Two labels a row:
[ -3.8 -12.6  47.8 -11.2  -5.4  16.5 -26.0   2.2  11.4 -46.7 -29.0   8.3
 -12.3 -38.5  -1.9  18.1  -6.4  -8.8  -6.3  15.3  -3.0] : V + Pr
[-12.6  -1.8  -9.6  -6.4 -16.0  35.7 -15.6   2.7   9.8 -44.5  13.9  16.3
   2.5 -15.1  -1.6  18.0  -4.2   1.2   0.8  10.2   4.6] : Y + qb
[ -8.4  -0.7  -9.2 -15.6  -5.1  34.9 -18.1  15.6  12.4 -62.7  26.7   4.6
 -14.6  -6.2  -2.3  20.1   1.0 -15.8  -0.2   6.4   1.6] : S + Pr
[ -5.8  -0.8   4.6  -7.9 -14.9  26.2 -23.2  -0.1   0.3 -41.0  -1.7  17.9
   1.7 -24.6  -1.9  12.1  -6.1  10.6  -2.0  12.1   1.9] : X + Pr
[-16.2 -13.0  26.1  -7.3 -17.0  33.9 -12.7  -9.7   2.4 -42.3  -2.9  11.3
  -6.2 -20.8  -7.5  17.1  -3.2 -12.9  -5.0  12.0   5.6] : X + pz
[-12.0  -5.8  11.8 -15.0 -16.4  37.2 -23.2 -14.5   2.4 -55.3   4.3  20.9
  -8.8 -23.6  -1.5  22.9  -3.1  -9.1  -3.4   6.1   7.0] : Y + Pr
[ -2.2  -4.8  10.6 -11.4 -11.7  37.0 -18.8   1.0   8.6 -57.9  26.0   9.3
  -7.1 -12.3  -8.3  19.7   3.2 -12.1  -1.0  15.3   1.5] : X + Pr
[ -9.7  -4.0  -2.1  -7.1 -23.3  54.0 -21.7  -1.1   1.9 -57.1  33.4   0.9
   8.4   3.1   1.0  19.9   6.2 -16.1 -10.1   5.3   8.4] : X + pz
[ -2.7  -3.2  -4.7  -1.0 -11.9  22.8 -18.6  13.8   7.8 -33.4  14.7  -1.5
   3.9  -5.8  -7.2  12.6  -1.4  -1.1   1.4  16.9   3.3] : X + qb
[-19.2  -5.0  14.8  -9.5 -17.9  30.1 -12.4   1.8  13.0 -45.6   7.4  21.2
 -16.1 -17.6  -7.3  24.7  -3.8  -4.4   5.6  12.9   8.4] : A + Pr
[-12.9  -8.2   8.5 -14.4 -17.2  33.4 -21.9  14.4  18.4 -64.3  17.5  17.8
 -19.3 -27.2  -4.7  30.5  -7.3  -8.3   1.7  18.7   5.4] : S + Pr
[ -3.2  -3.9  12.6  -8.3  -4.9  24.6 -18.9   7.9   9.3 -45.8   3.0   3.9
  -7.7 -16.4  -1.2  15.5  -3.8  -6.5   0.1  11.3   1.5] : V + Pr
[  6.0  -5.2  46.4  -6.5  -3.0 -12.0 -22.4  14.5  10.2  -1.1 -24.5   4.4
  -8.1 -24.3  -3.6   1.3  -2.3   3.8   1.6  18.0  -2.5] : V + Pr
[-12.2 -11.6  31.6 -10.4 -14.8  30.7 -24.5   0.3  11.8 -50.9  -5.1  14.6
 -11.0 -31.5  -5.3  25.7  -5.7 -23.2  -6.0  24.2   3.0] : V + pz
[-15.6  -7.4  36.2 -10.6 -19.9  14.5 -12.9   2.0   3.5 -31.0  -4.4  24.2
  -8.4 -30.1  -9.7  18.1  -7.2  -4.3  -1.2  20.8   2.5] : Y + pz
[-10.2  -2.5  -1.5  -7.8 -17.8  34.4 -14.6   9.0   5.4 -33.0  11.6  13.6
  -9.5  -8.7 -11.1   6.1  -0.6  -8.8  -6.4  10.3   3.5] : X + pz
[-13.1  -3.8 -15.4  -6.7 -10.3  36.7 -15.5  12.2  16.6 -58.8  43.7   6.1
  -2.3  -4.7  -1.4  28.9  -4.8 -13.2  -1.9   4.9   5.6] : X + qb
[  6.0   5.7  -0.7  -3.0  -6.7   7.6 -15.5   0.5   0.5  -2.1   7.0   9.1
   4.7 -12.0   3.5  -1.6   6.1   6.9  -1.2  11.1   0.5] : X + Pr
[ -9.6  -6.6  15.1  -8.7 -18.1  26.7 -14.7   7.0   4.8 -38.9   8.4  17.8
 -13.4 -12.6  -5.1  18.8  -1.8 -15.0  -6.5  17.1   3.5] : X + pz
[ -5.8 -12.8  40.6  -8.6 -12.2  19.1 -19.8   5.2  14.9 -38.6 -31.8  12.0
  -8.1 -36.1  -3.5  18.9 -11.4  -1.5  -2.4  20.9  -3.0] : V + qb
[ -5.3 -10.2  11.8  -7.1 -12.1  38.4 -18.9   1.6  15.8 -53.2  -1.7   5.2
  -4.4 -27.1  -4.0  25.8  -6.1 -12.8  -6.0  16.6   2.4] : V + qb
[ -8.9  -4.0  -2.2 -12.9  -7.1  34.5 -18.5  12.3  12.8 -62.8  28.3  11.9
 -20.4 -13.1  -4.1  18.3  -6.4 -15.4   3.0  13.4   1.9] : S + Pr
[ -6.4   0.3  17.7  -9.9 -20.5  28.4 -23.1  -4.6  -3.0 -42.0  -0.7  14.0
  -2.0 -22.4  -3.6   4.9  -5.0   3.2   1.1  12.8   2.7] : X + Pr
[ -2.3 -11.4  35.7  -5.7 -11.6  19.6 -15.0  13.2   9.8 -36.0   0.9   1.6
  -2.4 -15.9  -0.1   9.6   0.3 -15.1  -6.2  22.6   6.0] : V + pz
[ -5.1  -4.4   5.3  -3.3  -4.1  29.4 -14.3  -0.4  17.4 -34.8  -5.1   6.2
  -7.5 -13.4  -0.1  24.3  -9.0 -13.0  -3.4   7.0  -1.0] : V + qb
[ -8.6  -5.8   2.2  -6.3 -15.7  33.5 -19.7   5.6  12.4 -50.3   5.2  11.5
  -7.2 -14.5  -5.9  23.1  -6.3  -2.6   1.3  16.6   3.6] : X + qb
[-11.3  -2.1  18.1  -6.4 -21.9  26.0 -18.0   5.9   5.2 -25.3   9.7  19.8
 -16.5 -14.2 -10.1  16.0   2.4 -10.6  -3.7  18.6   4.6] : Y + pz
[-14.1  -6.4  19.0 -14.7 -15.6  35.1 -20.4  16.5  15.2 -61.2  21.0  11.8
 -21.7 -18.2 -10.1  28.5  -0.1 -21.8   2.9  18.2   7.4] : S + Pr
[ -4.9 -12.7  30.2  -2.8 -20.0  37.3 -18.9   0.5  10.2 -44.0 -10.8  13.3
  -3.9 -28.0  -7.8  17.6  -3.7 -16.7 -12.6  16.8 -30.3] : V + pz
[ -5.6 -14.2  21.7  -5.8 -12.3  35.4 -23.4   3.4  18.0 -46.8   4.8   1.2
  -8.7 -15.3  -5.4  30.8  -1.7 -29.9 -14.2  18.5   2.4] : V + pz
[-16.2  -7.7  18.2 -14.4 -20.6  29.0 -16.4   4.6  14.6 -48.8   9.3  17.1
 -15.8 -23.8  -6.9  28.2  -4.6 -13.1  -3.4  17.2   5.6] : Y + qb
[ -1.0  -8.3  30.1  -7.7  -7.8  19.3 -20.4  -7.1   6.2 -40.3 -10.0   4.3
  -1.8 -24.9  -3.6  16.2  -1.6 -12.5  -4.1  11.6  -1.8] : V + Pr
[-15.1 -10.2  15.5  -9.0 -20.9  44.0 -15.1   2.9  12.2 -62.5  13.0  15.9
 -19.3 -18.8 -10.3  26.8  -3.3 -29.4 -13.6  18.7   1.0] : S + pz
[-10.9  -0.9  12.2 -10.6 -20.6  21.3 -18.9   7.2   6.8 -38.7   1.2  21.5
 -10.0 -26.5  -6.8  14.9  -5.6  20.4   7.2  10.7   4.1] : X + Pr
[-14.5 -13.1  21.4  -5.8 -22.0  40.0 -13.6 -11.2   4.7 -41.4  -6.4  11.2
 -11.8 -15.4  -8.5  22.2  -6.7 -18.1  -9.5   3.5  -1.5] : A + pz
[-15.4  -8.3  20.0 -12.6 -15.6  34.8 -15.1  11.9  12.7 -64.3  27.6   3.3
 -14.0 -16.9  -5.3  23.7  -2.3  -6.5   0.4  15.5   8.4] : S + Pr
[ -6.7  -1.7  31.0 -12.1  -3.7  -0.7 -11.8  10.0  10.4 -26.0 -12.0  20.0
 -18.8 -29.7  -6.6  12.3  -4.3  -0.9   5.3   8.3   1.8] : S + Pr
[ -7.1 -11.4  26.7  -1.9  -8.3  22.6 -14.7 -19.7   1.9 -49.7 -10.9   0.9
  -4.8 -22.5   2.2  20.9  -2.1  -6.4  -4.3  -4.5  -0.1] : V + Pr
[-12.1  -3.7   4.1 -10.6 -15.7  33.7 -22.6   7.5  10.1 -56.5  25.9  17.4
  -7.1 -12.0  -5.3  18.5   0.5 -19.1  -0.8  19.7   4.4] : Y + Pr
[ -9.6   0.2  10.6 -12.3 -13.1  30.3 -26.5   0.3   9.2 -48.7   9.5  18.7
  -9.2 -18.5  -5.9  22.3   0.0  -7.2   1.4  10.3   1.7] : Y + Pr
[-11.9  -6.4  23.4 -11.4 -14.1  31.8 -28.7  -9.4   3.8 -55.3  -9.3  18.7
  -9.6 -33.6  -4.8  22.6  -8.5  -7.3  -2.5  18.3   5.1] : X + Pr
[  0.3  -1.2   7.0  -2.9 -14.0  17.2  -9.4   6.7  -1.0 -12.1  11.1   4.7
   2.3  -1.9  -4.6  -3.8   4.3   1.8  -4.1  11.2  -1.5] : X + pz
[ -8.5 -14.3  33.2 -10.5 -12.9  33.6 -22.7  -8.1  11.9 -50.1 -10.4   9.7
  -9.9 -23.2  -5.0  24.7  -7.5 -30.4 -19.5  18.4  -2.2] : V + pz
[-12.1  -3.9  36.0 -14.6 -20.9  19.2 -13.7  13.3  11.2 -38.1 -12.4  28.4
 -23.2 -35.9 -10.5  13.8  -6.6   9.3   5.9  12.3   1.6] : A + Pr
[-16.5  -9.3   9.0  -9.5 -22.2  47.8 -23.6  12.7  19.2 -68.4  16.3  11.4
 -11.4 -20.7  -4.7  30.6  -4.7  -5.2  -1.9  16.8   3.9] : A + qb

Two labels a row:
[  8.3  -5.7 -13.6 -36.1   2.8  -9.1  18.7  13.3 -29.9 -30.0   5.8 -13.7
  16.9  11.6   7.7 -26.8 -19.5 -18.1   2.7  -9.5   4.2] : <41> + pf
[ -5.8   9.4   2.9  -6.6  -0.6   9.8 -10.8  -8.1 -10.8  -5.3 -16.4   4.2
   8.4  -8.6  -7.0 -10.5  10.8  -6.9 -16.5  -6.1  -5.7] : <38> + ch
[-16.9   1.4  -7.8  -8.1 -20.3  -1.1 -17.3  -5.7  -9.5  -3.7  10.6 -11.0
  -0.5  -2.4   4.7  -1.6  -4.9 -16.4   5.2  -5.4  10.8] : <38> + rj
[20.2  2.5 -7.4 -1.6 11.1 16.5  4.6  2.7 -2.2 -0.8 18.7 -9.9 11.3  8.2
 -5.9 11.0 -1.7  8.1 10.4  9.7  3.1] : <38> + ch
[-14.3  -9.0  -2.5  -8.5 -35.9   7.6 -14.1  -4.6 -13.9 -11.3 -11.3 -18.7
   3.9  -9.1  13.3  12.8   0.5 -18.1  -6.2   1.5  -3.2] : <37> + rj
[ -1.7  -4.2  -8.5 -12.9 -10.4  10.2  -7.9  -4.2  -4.5 -17.0  -8.4  15.8
   6.7  -8.5  -2.9   4.2   7.3  -6.3 -14.0   4.0  27.8] : <38> + tc
[  6.5  -5.0 -13.5 -28.3 -17.4   4.6   1.6  10.1 -26.2   9.3  -6.6  -9.1
   3.3   3.6  11.4   0.4   5.6 -16.1 -15.3   3.8  -7.7] : <38> + tc
[  2.1   8.1  -2.9  13.3  -6.5  14.9  -8.7   2.1  -0.2   2.9 -12.3  18.5
   8.2   2.0  -9.3  -4.1   3.2  -4.3 -32.9  12.4 -29.5] : <37> + ch
[ -3.8   1.2  17.5  41.3  11.4  13.0 -10.8  -7.0  19.5  15.9 -46.3  51.9
 -16.6  -8.9 -29.3 -18.4  15.6   1.0 -42.0 -18.0 -23.5] : <37> + ch
[-10.2 -11.0   3.0  32.5 -11.0   1.3   0.1   1.9  -2.5  -5.9 -16.9   3.9
   6.8  -8.6  -8.0  -0.1  15.7 -16.5 -15.0  -5.0   5.8] : <38> + rj
[-19.0   1.6  -3.1   6.6  11.4   5.5 -13.0   4.9  -9.0   5.5  -3.2  19.9
  -5.9  -0.2  -2.7  -7.7  -7.4 -12.4 -11.6   0.6   8.3] : <38> + pf
[ -8.7  -5.8  18.3  33.6 -34.3  11.8 -26.5 -21.2   3.1   3.2 -40.0  12.3
 -10.6 -21.1 -13.9 -20.2  23.4  -4.9 -51.4  -7.2 -26.6] : <43> + ph
[-12.7  -2.5 -13.0  -8.9 -15.4  10.1 -17.0  -8.3 -16.4   3.0 -14.2  -7.5
  18.9 -13.2   1.2 -13.8   9.6 -13.0 -10.1 -23.6 -18.0] : <37> + ch
[ -5.2  -1.1   2.8 -14.8 -25.2   9.7 -15.5 -19.5  -6.5   1.3 -12.1   9.6
   2.4 -10.5  -3.1   8.5   8.1 -14.1  -7.9  -0.1  -7.5] : <37> + ph
